Below are the code and all the weights of a small trained network. Each question names an input and a class and asks about switching units off, where a switched-off unit gives its printed mean instead of its output.

import numpy as np


def w(rows, s, z=0):
    codes = np.array(rows[::2]) - 128.0
    scale = np.full(codes.shape[1], s)
    scale[-1] = z or s
    return codes * scale


def f(y):
    return y / 2 * (1 + np.tanh(0.7978845608 * (y + 0.044715 * y**3)))


def log_softmax(a):
    a = a - a.max(-1, keepdims=True)
    return a - np.log(np.exp(a).sum(-1, keepdims=True))


def net(x, mask):
    res = np.array(x, float).reshape(1, 5) / 4 @ E
    y = f(res @ A[0][:, :-1].T + A[0][:, -1])
    res = res + np.where(mask, y, B[0][:, -1]) @ B[0][:, :-1]
    return log_softmax(res[-1] @ U[:, :-1].T + U[:, -1])


A, B = {}, {}
E = w([
[124,133,132,129,120],'x0',
[10,47,108,14,64],'x1',
[210,188,21,28,21],'x2',
[127,130,128,125,128],'x3',
[204,92,223,42,109],'x4',
],0.013)
A[0] = w([
[149,203,106,121,53,81],'neuron 1',
[181,103,248,84,99,174],'neuron 2',
[41,85,124,13,14,68],'neuron 3',
[194,133,200,90,130,215],'neuron 4',
[227,145,145,29,39,2],'neuron 5',
[226,196,105,87,115,170],'neuron 6',
],0.012,0.006)
B[0] = w([
[151,78,87,118,71,183],'neuron 1',
[226,97,116,54,217,203],'neuron 2',
[92,177,226,83,84,254],'neuron 3',
[225,119,144,160,176,192],'neuron 4',
[134,253,155,179,129,231],'neuron 5',
[137,128,96,185,71,215],'neuron 6',
],0.014,0.026)
U = w([
[130,230,199,200,179,254],'0',
[170,99,10,140,32,66],'1',
[13,46,145,108,122,214],'2',
[86,160,63,59,37,123],'3',
[213,77,136,135,196,12],'4',
[217,196,86,123,124,2],'5',
[168,70,176,9,170,126],'6',
],0.013,0.0083)

Each question gives the input, the list of numbers given to net, and the class t.
The units are the neurons (one row each of A and B). Each row of codes is followed by its name. A weight is (code - 128) times the scale printed after its matrix; where a second scale follows, it is the last column's (A, B and U).
mask holds one flag per neuron, in row order. A switched-off neuron (its flag False) gives its mean, the last column of its row in B, instead of its output. The means were averaged over made-up inputs and are rounded, as every weight is.
A unit's drop is (log p(t) with every unit on - log p(t) with that unit switched off) / (log p(t) with every unit on - log p(t) with every unit switched off).
The circuit of an input: a set's keep is (log p(t) with only the set's units on - log p(t) with every unit switched off) / (log p(t) with every unit on - log p(t) with every unit switched off). Starting from all 6 units, units are removed one at a time, each time the one whose removal leaves the highest keep (on an exact tie, the one counted first), for as long as the keep stays at least 0.8.
units of the circuit, in order: the units of the circuit, biggest drop first
k most important neurons: the k neurons with the biggest drops, biggest first
drop when u is switched off: that unit's drop, to one decimal
input [8,8,-7,-7,-7], class 2: units of the circuit, in order	[neuron 5]
input [7,1,6,-7,-7], class 3: 2 most important neurons	[neuron 4; neuron 2]
input [6,-6,1,-4,3], class 5: 2 most important neurons	[neuron 6; neuron 3]
input [5,2,-3,-1,-6], class 2: 2 most important neurons	[neuron 5; neuron 4]
input [-6,6,1,-6,-1], class 3: 2 most important neurons	[neuron 2; neuron 5]
input [6,0,-8,0,2], class 4: 2 most important neurons	[neuron 3; neuron 5]
input [-5,6,6,-6,8], class 0: 2 most important neurons	[neuron 5; neuron 3]
input [4,6,0,-8,-7], class 2: 2 most important neurons	[neuron 5; neuron 6]
input [-6,8,-4,-3,1], class 6: 3 most important neurons	[neuron 5; neuron 6; neuron 3]
input [-6,5,-1,-5,-6], class 2: 2 most important neurons	[neuron 5; neuron 2]
input [-7,0,-5,-8,8], class 4: 2 most important neurons	[neuron 3; neuron 4]
input [2,1,-4,5,7], class 6: 3 most important neurons	[neuron 6; neuron 5; neuron 2]
input [1,4,-8,-1,2], class 6: drop when neuron 3 is switched off	0.0
input [4,-3,4,-1,0], class 1: most important neuron	[neuron 3]
input [-8,3,8,-3,-7], class 3: drop when neuron 3 is switched off	0.2
input [-6,0,3,5,-5], class 1: drop when neuron 3 is switched off	0.5
input [4,4,0,4,-6], class 2: drop when neuron 2 is switched off	0.1
